Below are the code and all the weights of a small trained network. Each question names an input and a target symbol and asks about switching units off, where a switched-off unit gives its printed mean instead of its output.

import numpy as np


def w(rows, s, z=0):
    codes = np.array(rows[::2]) - 128.0
    scale = np.full(codes.shape[1], s)
    scale[-1] = z or s
    return codes * scale


def f(y):
    return y / 2 * (1 + np.tanh(0.7978845608 * (y + 0.044715 * y**3)))


def softmax(a):
    e = np.exp(a - a.max(-1, keepdims=True))
    return e / e.sum(-1, keepdims=True)


def log_softmax(a):
    a = a - a.max(-1, keepdims=True)
    return a - np.log(np.exp(a).sum(-1, keepdims=True))


def net(x, mask):
    ids = ['ΓΘΣΨβδεζμπτ'.index(c) for c in x.split()]
    T = len(ids)
    res = E[ids] + P[:T]
    u = 0
    for l in range(2):
        r = res
        for j in range(3):
            rows = slice(4 * j, 4 * j + 4)
            q, k, v = (r @ M[l][rows].T for M in (Q, K, V))
            z = softmax(np.where(np.tri(T) > 0, q @ k.T / 4**0.5, -1e9)) @ v
            o = O[l][rows]
            res = res + np.where(mask[u + j], z, o[:, -1]) @ o[:, :-1]
        u += 3
        y = f(res @ A[l][:, :-1].T + A[l][:, -1])
        res = res + np.where(mask[u : u + 8], y, B[l][:, -1]) @ B[l][:, :-1]
        u += 8
    return log_softmax(res[-1] @ U[:, :-1].T + U[:, -1])


Q, K, V, O, A, B = {}, {}, {}, {}, {}, {}
E = w([
[74,106,143],'Γ',
[95,90,136],'Θ',
[90,96,135],'Σ',
[85,101,139],'Ψ',
[99,89,132],'β',
[106,68,79],'δ',
[100,74,52],'ε',
[92,100,136],'ζ',
[190,139,82],'μ',
[46,119,167],'π',
[72,183,250],'τ',
],0.024)
P = w([
[181,2,160],'0',
[76,72,134],'1',
[82,82,139],'2',
[88,95,132],'3',
[85,98,128],'4',
[93,104,129],'5',
[107,104,132],'6',
[102,114,134],'7',
[111,112,136],'8',
[115,122,132],'9',
[127,129,139],'10',
[121,123,135],'11',
[107,96,130],'12',
],0.007)
Q[0] = w([
[152,103,40],'L0H1',
[167,203,108],'L0H1',
[42,31,252],'L0H1',
[149,121,140],'L0H1',
[90,246,184],'L0H2',
[122,122,40],'L0H2',
[156,214,168],'L0H2',
[167,93,153],'L0H2',
[203,180,110],'L0H3',
[219,185,119],'L0H3',
[72,101,111],'L0H3',
[85,66,148],'L0H3',
],0.014)
K[0] = w([
[112,188,150],'L0H1',
[132,215,46],'L0H1',
[164,34,190],'L0H1',
[129,135,111],'L0H1',
[11,65,130],'L0H2',
[133,167,119],'L0H2',
[18,79,92],'L0H2',
[243,86,60],'L0H2',
[84,55,130],'L0H3',
[34,25,114],'L0H3',
[184,142,195],'L0H3',
[168,160,148],'L0H3',
],0.013)
V[0] = w([
[107,77,102],'L0H1',
[27,168,149],'L0H1',
[44,168,89],'L0H1',
[63,184,85],'L0H1',
[78,4,78],'L0H2',
[145,95,172],'L0H2',
[204,127,105],'L0H2',
[177,116,210],'L0H2',
[182,125,182],'L0H3',
[136,150,148],'L0H3',
[112,127,117],'L0H3',
[66,113,254],'L0H3',
],0.0072)
O[0] = w([
[107,178,129,217],'L0H1',
[71,112,172,199],'L0H1',
[1,107,113,144],'L0H1',
[45,70,114,95],'L0H1',
[125,73,82,255],'L0H2',
[166,92,151,154],'L0H2',
[103,177,130,70],'L0H2',
[171,108,179,122],'L0H2',
[165,178,151,133],'L0H3',
[140,142,150,122],'L0H3',
[129,111,127,130],'L0H3',
[240,35,213,217],'L0H3',
],0.0067,0.005)
A[0] = w([
[127,118,154,117],'L0N1',
[123,107,109,82],'L0N2',
[82,106,82,82],'L0N3',
[180,106,172,143],'L0N4',
[165,129,142,53],'L0N5',
[117,7,2,138],'L0N6',
[168,92,92,255],'L0N7',
[198,198,71,179],'L0N8',
],0.0092,0.0086)
B[0] = w([
[120,148,110,139],'L0N1',
[156,112,117,126],'L0N2',
[255,112,117,162],'L0N3',
[85,126,80,174],'L0N4',
[138,155,115,122],'L0N5',
[177,203,159,250],'L0N6',
[75,183,159,214],'L0N7',
[72,84,67,137],'L0N8',
],0.0082,0.012)
Q[1] = w([
[197,240,88],'L1H1',
[157,236,185],'L1H1',
[199,210,88],'L1H1',
[92,170,231],'L1H1',
[104,72,21],'L1H2',
[132,158,169],'L1H2',
[91,220,112],'L1H2',
[74,199,217],'L1H2',
[169,49,88],'L1H3',
[154,168,58],'L1H3',
[2,70,179],'L1H3',
[157,119,106],'L1H3',
],0.0098)
K[1] = w([
[159,113,27],'L1H1',
[137,69,39],'L1H1',
[225,112,107],'L1H1',
[112,35,156],'L1H1',
[167,85,11],'L1H2',
[115,153,156],'L1H2',
[103,194,94],'L1H2',
[78,252,174],'L1H2',
[30,104,74],'L1H3',
[123,104,206],'L1H3',
[174,219,140],'L1H3',
[106,119,117],'L1H3',
],0.012)
V[1] = w([
[58,96,128],'L1H1',
[91,170,100],'L1H1',
[190,123,163],'L1H1',
[75,58,112],'L1H1',
[96,199,157],'L1H2',
[147,148,93],'L1H2',
[78,254,175],'L1H2',
[193,49,62],'L1H2',
[186,203,80],'L1H3',
[193,128,106],'L1H3',
[115,124,178],'L1H3',
[64,141,145],'L1H3',
],0.0089)
O[1] = w([
[77,67,138,182],'L1H1',
[143,139,57,107],'L1H1',
[123,143,168,133],'L1H1',
[62,37,42,158],'L1H1',
[165,73,148,193],'L1H2',
[79,152,185,84],'L1H2',
[168,80,157,236],'L1H2',
[32,228,128,3],'L1H2',
[62,189,255,190],'L1H3',
[98,107,237,153],'L1H3',
[144,113,97,145],'L1H3',
[150,160,69,111],'L1H3',
],0.0061,0.0055)
A[1] = w([
[161,126,125,126],'L1N1',
[89,114,174,182],'L1N2',
[218,101,98,76],'L1N3',
[163,197,91,71],'L1N4',
[116,199,134,1],'L1N5',
[108,177,32,5],'L1N6',
[255,166,35,80],'L1N7',
[172,29,91,48],'L1N8',
],0.0086,0.0096)
B[1] = w([
[109,134,132,137],'L1N1',
[139,141,44,255],'L1N2',
[98,135,158,168],'L1N3',
[50,66,150,158],'L1N4',
[2,36,130,127],'L1N5',
[223,123,141,146],'L1N6',
[36,116,185,212],'L1N7',
[77,154,194,173],'L1N8',
],0.009,0.0097)
U = w([
[158,90,93,85],'Γ',
[212,123,90,158],'Θ',
[196,119,87,149],'Σ',
[185,108,89,123],'Ψ',
[233,137,84,210],'β',
[184,164,144,134],'δ',
[108,147,181,48],'ε',
[189,121,100,160],'ζ',
[81,191,2,206],'μ',
[68,42,89,123],'π',
[204,14,197,1],'τ',
],0.0068,0.0086)

Each question gives the input, a string of symbols that net reads in full, and the target symbol t.
The units are the heads (4 rows each of Q, K, V and O) and the neurons (one row each of A and B). Each row of codes is followed by its name. A weight is (code - 128) times the scale printed after its matrix; where a second scale follows, it is the last column's (O, A, B and U).
mask holds one flag per unit, layer by layer, with each layer's heads first. A switched-off unit (its flag False) gives its mean, the last column of its rows in O or B, instead of its output. The means were averaged over made-up inputs and are rounded, as every weight is.
A unit's drop is (log p(t) with every unit on - log p(t) with that unit switched off) / (log p(t) with every unit on - log p(t) with every unit switched off).
The circuit of an input: a set's keep is (log p(t) with only the set's units on - log p(t) with every unit switched off) / (log p(t) with every unit on - log p(t) with every unit switched off). Starting from the 12 units with the biggest drops (on a tie, the unit counted first), units are removed one at a time, each time the one whose removal leaves the highest keep (on an exact tie, the one counted first), for as long as the keep stays at least 0.8.
circuit, biggest first: the units of the circuit, biggest drop first
k most important neurons: the k neurons with the biggest drops, biggest first
top k neurons in layer l: the k neurons of layer l with the biggest drops, biggest first
input ε Ψ ε δ β Ψ, target ε: circuit, biggest first -> (L0N6 L1H3 L0N3 L0H2)
input π π π π μ ζ δ π β β π π τ, target π: circuit, biggest first -> (L0N6 L1H1)
input Σ μ Γ π Σ ε δ Θ Σ, target μ: 4 most important neurons -> (L0N6 L0N3 L0N7 L1N6)
input β Σ π β π Ψ ε ε β π δ μ δ, target μ: circuit, biggest first -> (L0H3)
input ε β Θ, target ε: circuit, biggest first -> (L1H3 L0N6 L0N3 L0H3)
input ε π τ τ Ψ π β ζ μ Σ β, target ε: circuit, biggest first -> (L0N6 L1H3 L0H2 L0N3)
input π β μ ζ, target μ: 3 most important neurons -> (L0N7 L0N6 L0N3)
input Γ τ π μ π τ Ψ δ, target τ: top 2 neurons in layer 0 -> (L0N6 L0N4)
input μ Σ μ δ ε, target μ: 3 most important neurons -> (L0N8 L0N3 L1N7)
input μ Σ Θ π Σ β Ψ, target μ: 4 most important neurons -> (L0N6 L0N7 L0N8 L0N3)
input π β π π ε π τ Σ β, target τ: top 2 neurons in layer 0 -> (L0N3 L0N8)
input ζ δ μ μ π β π Θ δ π ε Θ, target μ: 3 most important neurons -> (L0N6 L0N7 L0N3)
input μ Θ δ, target μ: top 2 neurons in layer 0 -> (L0N8 L0N7)
input ε ε τ π ζ δ β ζ β β Σ π δ, target ε: top 3 neurons in layer 0 -> (L0N6 L0N3 L0N4)
input β Ψ π ε ε Σ Ψ β Γ τ ε Σ, target τ: most important neuron -> (L0N7)
input ε Ψ Ψ, target ε: circuit, biggest first -> (L1H3 L0N6 L0N3 L0H2)
input β Σ μ Σ, target μ: top 3 neurons in layer 0 -> (L0N6 L0N7 L0N8)
input β Θ β Θ ε, target ε: 3 most important neurons -> (L0N6 L1N7 L0N3)
input ε μ π π Ψ ε Ψ Ψ μ μ π, target μ: top 2 neurons in layer 0 -> (L0N7 L0N6)
input ζ μ τ, target τ: circuit, biggest first -> (L1H2)
input ε μ μ ε, target ε: 2 most important neurons -> (L0N6 L0N3)
input μ π Θ π Γ, target μ: 3 most important neurons -> (L0N7 L0N6 L0N8)
input π Σ ε Σ π μ, target π: circuit, biggest first -> (L1N7 L1H3 L0N6)
input π β π ε Θ π β δ Γ π π, target π: circuit, biggest first -> (L1H1 L0N6)
input π β π ε β Θ Γ β μ π π Ψ, target μ: 2 most important neurons -> (L0N7 L0N6)
input μ Θ μ, target μ: top 2 neurons in layer 0 -> (L0N8 L0N6)
